Below is a small trained network, with its code and all its weights. Each question gives an input and a class and asks what happens when units are switched off, that is, made to give their printed mean instead of their output.

import numpy as np


def w(rows, s, z=0):
    codes = np.array(rows[::2]) - 128.0
    scale = np.full(codes.shape[1], s)
    scale[-1] = z or s
    return codes * scale


def f(y):
    return np.maximum(y, 0)


def log_softmax(a):
    a = a - a.max(-1, keepdims=True)
    return a - np.log(np.exp(a).sum(-1, keepdims=True))


def net(x, mask):
    res = np.array(x, float).reshape(1, 4) / 4 @ E
    y = f(res @ A[0][:, :-1].T + A[0][:, -1])
    res = res + np.where(mask, y, B[0][:, -1]) @ B[0][:, :-1]
    return log_softmax(res[-1] @ U[:, :-1].T + U[:, -1])


A, B = {}, {}
E = w([
[156,254,189],'x0',
[151,234,24],'x1',
[128,128,127],'x2',
[35,161,124],'x3',
],0.01)
A[0] = w([
[65,53,160,145],'n1',
[142,77,214,201],'n2',
[95,147,141,110],'n3',
[69,109,80,58],'n4',
[101,122,196,154],'n5',
[104,35,182,254],'n6',
[134,123,208,88],'n7',
[121,76,44,177],'n8',
[109,60,54,233],'n9',
[12,160,114,82],'n10',
[176,78,228,141],'n11',
[83,161,80,85],'n12',
[59,48,124,117],'n13',
[82,94,235,192],'n14',
[221,135,78,103],'n15',
[2,114,216,130],'n16',
[176,155,148,52],'n17',
[123,152,137,53],'n18',
[216,130,143,152],'n19',
[147,174,148,76],'n20',
],0.019,0.0063)
B[0] = w([
[233,168,160,223],'n1',
[172,252,106,220],'n2',
[161,106,121,150],'n3',
[102,63,81,169],'n4',
[134,100,177,181],'n5',
[233,252,113,254],'n6',
[106,130,192,172],'n7',
[127,6,141,206],'n8',
[205,20,62,227],'n9',
[144,193,40,196],'n10',
[175,254,126,214],'n11',
[130,196,91,175],'n12',
[249,132,101,217],'n13',
[103,99,248,230],'n14',
[98,60,196,192],'n15',
[147,37,234,227],'n16',
[99,133,86,157],'n17',
[177,106,134,140],'n18',
[44,103,104,185],'n19',
[141,182,96,168],'n20',
],0.039,0.017)
U = w([
[205,164,69,210],'0',
[205,93,152,1],'1',
[112,189,173,37],'2',
[154,91,212,191],'3',
[168,33,126,231],'4',
[151,71,9,40],'5',
[46,118,83,138],'6',
],0.012,0.0069)

Each question gives the input, the list of numbers given to net, and the class t.
The units are the neurons (one row each of A and B). Each row of codes is followed by its name. A weight is (code - 128) times the scale printed after its matrix; where a second scale follows, it is the last column's (A, B and U).
mask holds one flag per neuron, in row order. A switched-off neuron (its flag False) gives its mean, the last column of its row in B, instead of its output. The means were averaged over made-up inputs and are rounded, as every weight is.
A unit's drop is (log p(t) with every unit on - log p(t) with that unit switched off) / (log p(t) with every unit on - log p(t) with every unit switched off).
The circuit of an input: a set's keep is (log p(t) with only the set's units on - log p(t) with every unit switched off) / (log p(t) with every unit on - log p(t) with every unit switched off). Starting from the 12 units with the biggest drops (on a tie, the unit counted first), units are removed one at a time, each time the one whose removal leaves the highest keep (on an exact tie, the one counted first), for as long as the keep stays at least 0.8.
circuit, biggest first: the units of the circuit, biggest drop first
unit that matters most: the unit with the biggest drop
top k neurons: the k neurons with the biggest drops, biggest first
drop when u is switched off: that unit's drop, to one decimal
input [1,-3,-3,-7], class 2: circuit, biggest first : n9, n13
input [3,-5,-3,4], class 3: unit that matters most : n16
input [-7,-6,6,0], class 0: top 3 neurons : n6, n2, n11
input [1,-2,1,-8], class 2: circuit, biggest first : n9, n13
input [2,-4,0,1], class 3: top 2 neurons : n16, n14
input [-7,0,-7,-5], class 0: top 2 neurons : n16, n6
input [4,-8,0,6], class 3: top 2 neurons : n16, n14
input [0,5,-6,0], class 4: top 2 neurons : n6, n2
input [-2,-7,5,-1], class 0: top 3 neurons : n6, n2, n11
input [8,1,8,-8], class 6: top 2 neurons : n19, n6
input [-1,-5,-3,0], class 0: top 2 neurons : n6, n2
input [8,-6,-7,-1], class 2: top 2 neurons : n11, n2
input [-5,1,-7,-8], class 4: top 2 neurons : n15, n8
input [0,-3,-7,0], class 0: unit that matters most : n8
input [0,-1,-3,-2], class 0: drop when n14 is switched off : 0.2
input [6,5,-6,-3], class 6: drop when n6 is switched off : 0.1
input [4,6,-7,-1], class 6: drop when n13 is switched off : 0.1
